Below is a small trained network, with its code and all its weights. Each question gives an input and a class and asks what happens when units are switched off, that is, made to give their printed mean instead of their output.

import numpy as np


def w(rows, s, z=0):
    codes = np.array(rows[::2]) - 128.0
    scale = np.full(codes.shape[1], s)
    scale[-1] = z or s
    return codes * scale


def f(y):
    return np.maximum(y, 0)


def log_softmax(a):
    a = a - a.max(-1, keepdims=True)
    return a - np.log(np.exp(a).sum(-1, keepdims=True))


def net(x, mask):
    res = np.array(x, float).reshape(1, 5) / 4 @ E
    y = f(res @ A[0][:, :-1].T + A[0][:, -1])
    res = res + np.where(mask, y, B[0][:, -1]) @ B[0][:, :-1]
    return log_softmax(res[-1] @ U[:, :-1].T + U[:, -1])


A, B = {}, {}
E = w([
[52,205,245,109,34,51],'x0',
[134,129,142,240,105,175],'x1',
[172,25,207,156,134,114],'x2',
[113,115,129,130,128,135],'x3',
[84,111,158,136,152,149],'x4',
],0.012)
A[0] = w([
[131,121,96,22,133,90,216],'n1',
[134,138,89,76,162,199,139],'n2',
[109,153,117,79,93,102,160],'n3',
[148,134,103,106,94,124,115],'n4',
[92,189,128,164,110,136,102],'n5',
[180,183,113,152,74,87,130],'n6',
[151,151,122,163,102,101,168],'n7',
[133,98,164,42,218,110,254],'n8',
[117,139,173,131,146,162,145],'n9',
[112,126,107,68,88,113,162],'n10',
[125,188,147,173,102,158,152],'n11',
[115,115,180,69,79,55,127],'n12',
[186,119,133,70,136,132,143],'n13',
[101,118,50,86,174,113,129],'n14',
[88,105,179,146,114,113,120],'n15',
[120,53,126,135,220,197,202],'n16',
[62,133,91,4,152,131,165],'n17',
[80,179,121,80,115,154,151],'n18',
[98,158,118,103,105,123,127],'n19',
[129,147,26,116,163,210,182],'n20',
[111,184,66,133,176,178,160],'n21',
[159,70,109,168,118,165,164],'n22',
[132,203,117,160,128,169,124],'n23',
],0.013,0.0041)
B[0] = w([
[174,117,103,75,105,125,206],'n1',
[104,133,146,122,42,104,193],'n2',
[144,173,108,137,139,129,184],'n3',
[118,127,126,120,141,103,148],'n4',
[77,105,128,200,187,111,176],'n5',
[120,135,147,163,121,111,177],'n6',
[142,141,180,197,161,131,159],'n7',
[137,123,93,1,86,67,194],'n8',
[178,143,90,150,108,160,146],'n9',
[129,169,108,111,143,112,173],'n10',
[145,110,117,191,154,118,179],'n11',
[145,151,187,69,151,182,213],'n12',
[103,105,91,83,80,83,162],'n13',
[127,134,154,78,103,111,190],'n14',
[125,156,156,142,96,151,168],'n15',
[141,96,98,118,126,151,226],'n16',
[189,196,113,95,128,166,209],'n17',
[130,171,130,116,246,158,184],'n18',
[143,155,123,148,193,121,168],'n19',
[133,132,151,127,74,159,249],'n20',
[145,144,249,167,41,147,212],'n21',
[170,158,76,106,157,154,194],'n22',
[69,100,136,192,122,77,181],'n23',
],0.0083,0.018)
U = w([
[145,167,159,86,61,132,202],'0',
[245,179,74,132,187,203,124],'1',
[134,110,180,199,45,161,179],'2',
[35,134,132,199,145,80,6],'3',
[99,51,57,81,81,65,66],'4',
],0.011,0.0026)

Each question gives the input, the list of numbers given to net, and the class t.
The units are the neurons (one row each of A and B). Each row of codes is followed by its name. A weight is (code - 128) times the scale printed after its matrix; where a second scale follows, it is the last column's (A, B and U).
mask holds one flag per neuron, in row order. A switched-off neuron (its flag False) gives its mean, the last column of its row in B, instead of its output. The means were averaged over made-up inputs and are rounded, as every weight is.
A unit's drop is (log p(t) with every unit on - log p(t) with that unit switched off) / (log p(t) with every unit on - log p(t) with every unit switched off).
The circuit of an input: a set's keep is (log p(t) with only the set's units on - log p(t) with every unit switched off) / (log p(t) with every unit on - log p(t) with every unit switched off). Starting from the 12 units with the biggest drops (on a tie, the unit counted first), units are removed one at a time, each time the one whose removal leaves the highest keep (on an exact tie, the one counted first), for as long as the keep stays at least 0.8.
units of the circuit, in order: the units of the circuit, biggest drop first
most important unit: the unit with the biggest drop
k most important neurons: the k neurons with the biggest drops, biggest first
drop of u: that unit's drop, to one decimal
input [-1,0,3,2,-7], class 4: units of the circuit, in order : n17; n12; n21
input [-1,7,7,-1,8], class 1: most important unit : n22
input [4,5,0,6,6], class 3: units of the circuit, in order : n21; n20; n5
input [0,-7,5,1,-6], class 4: units of the circuit, in order : n21; n8
input [0,8,-7,-2,-6], class 2: 2 most important neurons : n21; n20
input [0,7,6,-8,-1], class 1: 2 most important neurons : n22; n21
input [3,1,-8,-1,-7], class 3: 2 most important neurons : n23; n5
input [2,-7,-6,5,0], class 1: 2 most important neurons : n18; n17
input [-1,0,8,-1,-3], class 4: 2 most important neurons : n17; n18
input [5,1,1,3,3], class 2: 2 most important neurons : n8; n17
input [2,-3,-3,4,8], class 1: drop of n18 : 0.1
input [-1,3,-7,0,2], class 2: drop of n21 : 0.3
input [0,3,-2,0,6], class 2: drop of n2 : -0.1
input [-6,-7,-4,8,4], class 0: drop of n3 : 0.0
input [-3,-3,8,-8,6], class 4: most important neuron : n8
